Here is a tiny trained network, its code and every weight. The questions are about switching its units off for an input and a target symbol, where a switched-off unit gives its printed mean instead of its output.

import numpy as np


def w(rows, s, z=0):
    codes = np.array(rows[::2]) - 128.0
    scale = np.full(codes.shape[1], s)
    scale[-1] = z or s
    return codes * scale


def softmax(a):
    e = np.exp(a - a.max(-1, keepdims=True))
    return e / e.sum(-1, keepdims=True)


def log_softmax(a):
    a = a - a.max(-1, keepdims=True)
    return a - np.log(np.exp(a).sum(-1, keepdims=True))


def net(x, mask):
    ids = ['ΓΘΞΣβεζπτω'.index(c) for c in x.split()]
    T = len(ids)
    res = E[ids] + P[:T]
    u = 0
    for l in range(3):
        r = res
        for j in range(2):
            rows = slice(2 * j, 2 * j + 2)
            q, k, v = (r @ M[l][rows].T for M in (Q, K, V))
            z = softmax(np.where(np.tri(T) > 0, q @ k.T / 2**0.5, -1e9)) @ v
            o = O[l][rows]
            res = res + np.where(mask[u + j], z, o[:, -1]) @ o[:, :-1]
        u += 2
    return log_softmax(res[-1] @ U[:, :-1].T + U[:, -1])


Q, K, V, O = {}, {}, {}, {}
E = w([
[123,124,70,172],'Γ',
[95,144,179,148],'Θ',
[143,180,60,94],'Ξ',
[208,118,208,158],'Σ',
[159,175,161,181],'β',
[124,39,110,90],'ε',
[110,144,110,51],'ζ',
[116,8,78,165],'π',
[201,203,103,172],'τ',
[117,143,73,157],'ω',
],0.018)
P = w([
[139,203,2,160],'0',
[118,5,138,189],'1',
[141,44,111,167],'2',
[113,96,94,122],'3',
[135,95,102,140],'4',
[151,98,110,138],'5',
[164,136,98,168],'6',
[145,134,96,144],'7',
[166,122,99,140],'8',
[151,125,79,131],'9',
[157,141,89,153],'10',
],0.0045)
Q[0] = w([
[36,104,12,82],'L0H0',
[162,64,226,213],'L0H0',
[95,50,145,9],'L0H1',
[69,182,3,116],'L0H1',
],0.0055)
K[0] = w([
[130,235,45,211],'L0H0',
[154,138,101,122],'L0H0',
[149,85,84,255],'L0H1',
[164,98,184,135],'L0H1',
],0.01)
V[0] = w([
[81,107,178,118],'L0H0',
[117,97,253,32],'L0H0',
[251,40,176,108],'L0H1',
[221,120,67,28],'L0H1',
],0.0066)
O[0] = w([
[2,123,150,132,69],'L0H0',
[84,112,167,77,3],'L0H0',
[180,104,157,123,187],'L0H1',
[166,161,104,47,179],'L0H1',
],0.0097,0.0037)
Q[1] = w([
[120,211,108,60],'L1H0',
[254,109,237,145],'L1H0',
[116,186,206,91],'L1H1',
[14,107,115,103],'L1H1',
],0.0086)
K[1] = w([
[88,202,174,85],'L1H0',
[101,184,118,66],'L1H0',
[30,65,90,23],'L1H1',
[53,98,3,6],'L1H1',
],0.0066)
V[1] = w([
[135,49,41,112],'L1H0',
[158,128,116,246],'L1H0',
[99,116,104,186],'L1H1',
[107,177,201,209],'L1H1',
],0.012)
O[1] = w([
[206,144,133,214,235],'L1H0',
[174,244,178,129,254],'L1H0',
[35,115,15,175,128],'L1H1',
[113,183,253,87,166],'L1H1',
],0.0055,0.0078)
Q[2] = w([
[105,146,146,126],'L2H0',
[250,233,100,63],'L2H0',
[182,149,118,186],'L2H1',
[110,114,112,140],'L2H1',
],0.011)
K[2] = w([
[117,77,118,166],'L2H0',
[139,80,1,146],'L2H0',
[147,151,98,100],'L2H1',
[10,35,154,140],'L2H1',
],0.0078)
V[2] = w([
[149,150,166,77],'L2H0',
[164,211,88,120],'L2H0',
[75,76,211,204],'L2H1',
[216,1,131,185],'L2H1',
],0.0077)
O[2] = w([
[187,194,174,32,73],'L2H0',
[52,158,146,111,250],'L2H0',
[113,120,253,215,1],'L2H1',
[135,38,179,162,174],'L2H1',
],0.0067,0.0094)
U = w([
[109,178,109,198,74],'Γ',
[2,121,160,202,254],'Θ',
[171,159,89,69,80],'Ξ',
[219,134,212,74,208],'Σ',
[103,196,178,162,170],'β',
[146,49,126,98,191],'ε',
[54,80,82,50,189],'ζ',
[210,100,128,196,56],'π',
[199,224,149,134,9],'τ',
[93,180,109,195,87],'ω',
],0.0066,0.006)

Each question gives the input, a string of symbols that net reads in full, and the target symbol t.
The units are the heads (2 rows each of Q, K, V and O). Each row of codes is followed by its name. A weight is (code - 128) times the scale printed after its matrix; where a second scale follows, it is the last column's (O and U).
mask holds one flag per head, layer by layer. A switched-off head (its flag False) gives its mean, the last column of its rows in O, instead of its output. The means were averaged over made-up inputs and are rounded, as every weight is.
A unit's drop is (log p(t) with every unit on - log p(t) with that unit switched off) / (log p(t) with every unit on - log p(t) with every unit switched off).
The circuit of an input: a set's keep is (log p(t) with only the set's units on - log p(t) with every unit switched off) / (log p(t) with every unit on - log p(t) with every unit switched off). Starting from all 6 units, units are removed one at a time, each time the one whose removal leaves the highest keep (on an exact tie, the one counted first), for as long as the keep stays at least 0.8.
circuit, biggest first: the units of the circuit, biggest drop first
unit that matters most: the unit with the biggest drop
which heads matter: for each layer, one digit per head in row order, 1 if its drop is at least 0.15 and else 0, layers parted by /
drop of u: that unit's drop, to one decimal
input Σ Σ Θ Ξ ε β, target Σ: unit that matters most => L2H0
input Σ β Σ Θ, target Σ: which heads matter => 00 / 01 / 10
input π Σ Γ Σ β, target Θ: which heads matter => 10 / 01 / 11
input τ Ξ Σ Σ β Ξ β Ξ β Ξ Γ, target Ξ: circuit, biggest first => [L2H1, L0H0, L1H0]
input Ξ Ξ Ξ Ξ, target ζ: circuit, biggest first => [L0H1, L1H0]
input Ξ Σ τ Θ ω Ξ, target ζ: which heads matter => 11 / 11 / 11
input ζ Γ Σ Σ, target ε: which heads matter => 01 / 10 / 00
input Σ Θ ε ε ω π, target π: circuit, biggest first => [L1H0, L2H1, L2H0]
input Θ Θ ε, target Θ: circuit, biggest first => [L2H1, L0H1]
input Σ Σ Γ τ ε π Σ Σ Ξ, target Σ: circuit, biggest first => [L1H1, L0H1, L2H0]
input τ Σ Ξ ω Σ ε Σ τ, target Ξ: circuit, biggest first => [L2H1, L0H0, L1H0]
input Σ Ξ ε Σ β, target Σ: circuit, biggest first => [L2H0, L1H1, L0H1]
input π ε τ π, target π: which heads matter => 10 / 10 / 00
input Σ Ξ Σ β Σ ε Ξ Ξ, target Σ: unit that matters most => L1H1
input Σ β ε, target Σ: circuit, biggest first => [L2H0, L1H1, L2H1]
input π Θ Θ ε, target Θ: circuit, biggest first => [L2H1, L0H0]
input τ π Ξ Σ Θ ζ ζ τ, target Ξ: which heads matter => 11 / 10 / 01
input τ π ε Ξ Ξ Σ Θ ω, target Ξ: drop of L0H0 => 0.5
input Σ ε Σ Σ ζ Σ Σ ζ Γ, target Σ: drop of L2H0 => 0.4
input Σ β ε π, target Σ: unit that matters most => L2H0
input π Ξ Σ Θ Θ Θ ω, target Θ: drop of L1H0 => 0.1
